Below are the code and all the weights of a small trained network. Each question names an input and a class and asks about switching units off, where a switched-off unit gives its printed mean instead of its output.

import numpy as np


def w(rows, s, z=0):
    codes = np.array(rows[::2]) - 128.0
    scale = np.full(codes.shape[1], s)
    scale[-1] = z or s
    return codes * scale


def f(y):
    return y / 2 * (1 + np.tanh(0.7978845608 * (y + 0.044715 * y**3)))


def log_softmax(a):
    a = a - a.max(-1, keepdims=True)
    return a - np.log(np.exp(a).sum(-1, keepdims=True))


def net(x, mask):
    res = np.array(x, float).reshape(1, 3) / 4 @ E
    y = f(res @ A[0][:, :-1].T + A[0][:, -1])
    res = res + np.where(mask, y, B[0][:, -1]) @ B[0][:, :-1]
    return log_softmax(res[-1] @ U[:, :-1].T + U[:, -1])


A, B = {}, {}
E = w([
[65,204,200,193,85,145,175,124,106,137,68],'x0',
[71,86,149,195,111,97,56,81,186,154,145],'x1',
[87,95,135,25,3,68,167,114,115,165,120],'x2',
],0.013)
A[0] = w([
[164,95,56,114,110,177,105,126,178,152,87,219],'n1',
[88,173,203,141,94,185,143,125,121,137,69,101],'n2',
[161,2,72,82,167,99,79,134,153,143,170,100],'n3',
[153,116,51,51,173,123,79,113,128,143,173,90],'n4',
[175,117,101,84,141,205,222,209,72,114,91,97],'n5',
[126,130,114,224,205,182,66,139,152,135,125,96],'n6',
[117,140,225,209,106,124,167,111,90,143,10,109],'n7',
[71,57,154,199,108,105,70,78,200,142,122,123],'n8',
[66,47,128,183,135,108,67,150,156,222,144,82],'n9',
[123,125,127,90,51,62,165,147,143,165,148,119],'n10',
[109,74,163,47,91,124,131,95,107,200,98,117],'n11',
[62,114,110,66,97,89,142,125,157,107,112,101],'n12',
[120,110,123,153,109,154,112,121,67,121,140,252],'n13',
[147,214,125,138,200,195,93,139,153,100,152,116],'n14',
],0.0089,0.013)
B[0] = w([
[63,159,112,124,144,99,147,155,63,167,157,227],'n1',
[105,138,37,153,145,178,135,61,167,132,182,201],'n2',
[94,165,79,186,104,159,131,100,178,166,155,249],'n3',
[79,165,86,161,132,202,152,86,190,123,155,206],'n4',
[147,178,197,66,116,91,149,147,247,40,125,215],'n5',
[138,90,118,105,176,96,91,69,95,131,80,235],'n6',
[110,142,71,144,98,175,142,86,148,180,148,229],'n7',
[198,184,168,65,85,114,170,177,158,67,138,241],'n8',
[216,160,172,61,118,125,161,140,223,119,89,199],'n9',
[137,91,131,171,185,103,94,69,96,135,63,208],'n10',
[133,69,124,145,199,108,96,114,106,99,73,206],'n11',
[138,108,117,150,189,111,88,94,155,98,91,176],'n12',
[101,136,138,143,74,45,116,187,47,191,167,244],'n13',
[136,62,176,170,185,104,96,100,98,116,55,206],'n14',
],0.011,0.013)
U = w([
[136,11,136,148,182,85,91,108,112,129,83,98],'0',
[99,157,69,166,127,205,142,111,161,185,178,80],'1',
[176,171,192,41,118,105,159,152,170,68,141,114],'2',
[93,132,153,136,97,46,133,203,7,210,191,254],'3',
],0.016,0.0077)

Each question gives the input, the list of numbers given to net, and the class t.
The units are the neurons (one row each of A and B). Each row of codes is followed by its name. A weight is (code - 128) times the scale printed after its matrix; where a second scale follows, it is the last column's (A, B and U).
mask holds one flag per neuron, in row order. A switched-off neuron (its flag False) gives its mean, the last column of its row in B, instead of its output. The means were averaged over made-up inputs and are rounded, as every weight is.
A unit's drop is (log p(t) with every unit on - log p(t) with that unit switched off) / (log p(t) with every unit on - log p(t) with every unit switched off).
The circuit of an input: a set's keep is (log p(t) with only the set's units on - log p(t) with every unit switched off) / (log p(t) with every unit on - log p(t) with every unit switched off). Starting from the 12 units with the biggest drops (on a tie, the unit counted first), units are removed one at a time, each time the one whose removal leaves the highest keep (on an exact tie, the one counted first), for as long as the keep stays at least 0.8.
circuit, biggest first: the units of the circuit, biggest drop first
most important unit: the unit with the biggest drop
top k neurons: the k neurons with the biggest drops, biggest first
drop when u is switched off: that unit's drop, to one decimal
input [7,8,-6], class 2: circuit, biggest first : n8
input [2,4,2], class 2: top 2 neurons : n8; n1
input [5,4,6], class 0: top 2 neurons : n11; n10
input [6,7,2], class 2: top 4 neurons : n8; n9; n3; n4
input [-7,-7,1], class 1: top 4 neurons : n4; n3; n8; n9
input [2,1,-4], class 0: top 3 neurons : n14; n6; n1
input [-7,-5,-6], class 1: top 2 neurons : n4; n3
input [4,-6,6], class 0: top 2 neurons : n10; n8
input [2,-3,-1], class 3: top 3 neurons : n8; n9; n4
input [-8,-1,-7], class 1: top 3 neurons : n3; n4; n11
input [-3,5,4], class 2: top 2 neurons : n8; n9
input [6,3,-8], class 0: top 2 neurons : n6; n14
input [-8,1,-6], class 1: top 2 neurons : n3; n4
input [4,-5,-7], class 0: most important unit : n14
input [6,2,7], class 0: top 2 neurons : n11; n10
input [-8,8,7], class 1: top 3 neurons : n3; n4; n5
input [3,1,3], class 3: drop when n3 is switched off : 1.0
input [2,7,4], class 2: drop when n8 is switched off : 0.9
input [-6,-3,5], class 1: drop when n3 is switched off : 1.4
input [3,4,-5], class 0: most important unit : n6
input [5,7,-5], class 2: drop when n8 is switched off : 1.3
